Below are the code and all the weights of a small trained network. Each question names an input and a class and asks about switching units off, where a switched-off unit gives its printed mean instead of its output.

import numpy as np


def w(rows, s, z=0):
    codes = np.array(rows[::2]) - 128.0
    scale = np.full(codes.shape[1], s)
    scale[-1] = z or s
    return codes * scale


def norm(h):
    return h / np.sqrt((h * h).mean(-1, keepdims=True) + 1e-5)


def f(y):
    return np.maximum(y, 0)


def log_softmax(a):
    a = a - a.max(-1, keepdims=True)
    return a - np.log(np.exp(a).sum(-1, keepdims=True))


def net(x, mask):
    res = np.array(x, float).reshape(1, 7) / 4 @ E
    u = 0
    for l in range(2):
        y = f(norm(res) @ A[l][:, :-1].T + A[l][:, -1])
        res = res + np.where(mask[u : u + 16], y, B[l][:, -1]) @ B[l][:, :-1]
        u += 16
    return log_softmax(norm(res)[-1] @ U[:, :-1].T + U[:, -1])


A, B = {}, {}
E = w([
[132,211,204,74],'x0',
[77,89,200,29],'x1',
[68,106,3,105],'x2',
[214,148,117,29],'x3',
[9,118,247,135],'x4',
[160,35,185,111],'x5',
[183,106,167,221],'x6',
],0.0064)
A[0] = w([
[159,177,129,131,194],'L0N1',
[121,119,252,159,82],'L0N2',
[193,66,196,73,181],'L0N3',
[229,45,95,211,148],'L0N4',
[89,141,99,101,12],'L0N5',
[9,169,186,42,37],'L0N6',
[55,120,101,77,132],'L0N7',
[63,243,140,121,253],'L0N8',
[167,113,74,223,187],'L0N9',
[27,196,140,164,117],'L0N10',
[106,166,148,150,126],'L0N11',
[145,83,156,209,173],'L0N12',
[22,182,194,121,194],'L0N13',
[152,153,72,79,138],'L0N14',
[113,56,174,178,96],'L0N15',
[69,151,168,73,64],'L0N16',
],0.012,0.0029)
B[0] = w([
[134,162,176,179,181],'L0N1',
[102,145,142,85,217],'L0N2',
[104,122,164,50,218],'L0N3',
[254,126,166,122,254],'L0N4',
[115,124,121,119,148],'L0N5',
[158,5,208,177,227],'L0N6',
[130,73,170,187,193],'L0N7',
[77,175,130,181,237],'L0N8',
[162,68,130,192,246],'L0N9',
[90,94,146,180,211],'L0N10',
[94,125,148,139,161],'L0N11',
[205,128,143,95,212],'L0N12',
[73,75,200,199,241],'L0N13',
[114,152,197,150,196],'L0N14',
[140,173,167,66,194],'L0N15',
[133,52,176,134,183],'L0N16',
],0.016,0.007)
A[1] = w([
[36,49,55,133,134],'L1N1',
[157,91,223,128,253],'L1N2',
[114,215,93,57,115],'L1N3',
[156,57,168,198,76],'L1N4',
[216,86,83,154,162],'L1N5',
[71,93,171,54,204],'L1N6',
[157,99,72,147,97],'L1N7',
[58,103,114,178,173],'L1N8',
[153,156,103,50,43],'L1N9',
[55,157,230,69,233],'L1N10',
[130,180,86,166,84],'L1N11',
[133,66,202,143,165],'L1N12',
[115,153,208,186,151],'L1N13',
[128,154,114,145,81],'L1N14',
[141,127,10,176,181],'L1N15',
[119,50,85,190,92],'L1N16',
],0.011,0.0022)
B[1] = w([
[167,101,119,219,145],'L1N1',
[130,157,77,58,247],'L1N2',
[96,123,53,142,131],'L1N3',
[158,111,31,100,215],'L1N4',
[207,115,179,147,175],'L1N5',
[128,158,96,88,174],'L1N6',
[155,97,156,149,140],'L1N7',
[128,119,91,168,167],'L1N8',
[99,102,141,113,134],'L1N9',
[38,85,83,157,203],'L1N10',
[142,143,170,157,136],'L1N11',
[148,130,45,89,224],'L1N12',
[78,120,70,138,207],'L1N13',
[118,137,136,143,131],'L1N14',
[121,84,250,156,140],'L1N15',
[148,82,70,142,163],'L1N16',
],0.018,0.013)
U = w([
[255,114,124,151,188],'0',
[120,213,167,116,2],'1',
[154,101,40,149,90],'2',
[111,86,104,20,181],'3',
[104,200,103,223,93],'4',
[58,93,125,141,72],'5',
[95,33,136,209,152],'6',
],0.016,0.0082)

Each question gives the input, the list of numbers given to net, and the class t.
The units are the neurons (one row each of A and B). Each row of codes is followed by its name. A weight is (code - 128) times the scale printed after its matrix; where a second scale follows, it is the last column's (A, B and U).
mask holds one flag per neuron, layer by layer. A switched-off neuron (its flag False) gives its mean, the last column of its row in B, instead of its output. The means were averaged over made-up inputs and are rounded, as every weight is.
A unit's drop is (log p(t) with every unit on - log p(t) with that unit switched off) / (log p(t) with every unit on - log p(t) with every unit switched off).
The circuit of an input: a set's keep is (log p(t) with only the set's units on - log p(t) with every unit switched off) / (log p(t) with every unit on - log p(t) with every unit switched off). Starting from the 12 units with the biggest drops (on a tie, the unit counted first), units are removed one at a time, each time the one whose removal leaves the highest keep (on an exact tie, the one counted first), for as long as the keep stays at least 0.8.
units of the circuit, in order: the units of the circuit, biggest drop first
top k neurons: the k neurons with the biggest drops, biggest first
top k neurons in layer l: the k neurons of layer l with the biggest drops, biggest first
drop when u is switched off: that unit's drop, to one decimal
input [2,-5,-5,3,6,2,3], class 5: units of the circuit, in order => (L1N10 L0N6 L0N2)
input [5,8,4,3,7,-1,-2], class 6: top 2 neurons => (L0N6 L0N13)
input [1,4,-4,8,0,-6,-6], class 6: top 3 neurons => (L1N10 L0N4 L0N8)
input [-8,-8,5,8,4,4,-8], class 0: units of the circuit, in order => (L0N13 L1N5 L1N10)
input [-8,2,-5,8,3,3,3], class 3: units of the circuit, in order => (L0N3)
input [1,-2,7,5,-2,-4,5], class 0: units of the circuit, in order => (L0N13 L1N10 L1N5)
input [-4,8,6,7,3,-2,-3], class 6: top 2 neurons => (L0N7 L0N6)
input [8,-4,-4,8,-1,1,-4], class 5: top 2 neurons in layer 1 => (L1N10 L1N4)
input [-3,-5,-7,8,4,-1,1], class 3: top 2 neurons => (L0N3 L0N2)
input [-8,-7,7,8,2,-4,-8], class 6: top 2 neurons in layer 0 => (L0N4 L0N6)
input [-4,1,-1,-8,4,4,6], class 3: top 2 neurons => (L0N15 L0N2)
input [-1,-8,7,-3,-6,-3,-5], class 0: top 3 neurons in layer 1 => (L1N10 L1N5 L1N13)
input [-3,-1,3,8,-3,-5,1], class 0: top 2 neurons in layer 0 => (L0N13 L0N6)
input [6,4,-6,7,-3,-3,0], class 3: top neuron in layer 0 => (L0N3)
input [-4,3,6,-6,1,8,7], class 0: drop when L0N4 is switched off => 0.2
input [5,-2,7,2,-6,-3,-5], class 4: drop when L0N6 is switched off => 0.2
input [4,-7,3,6,-7,-1,-8], class 4: drop when L0N14 is switched off => 0.5
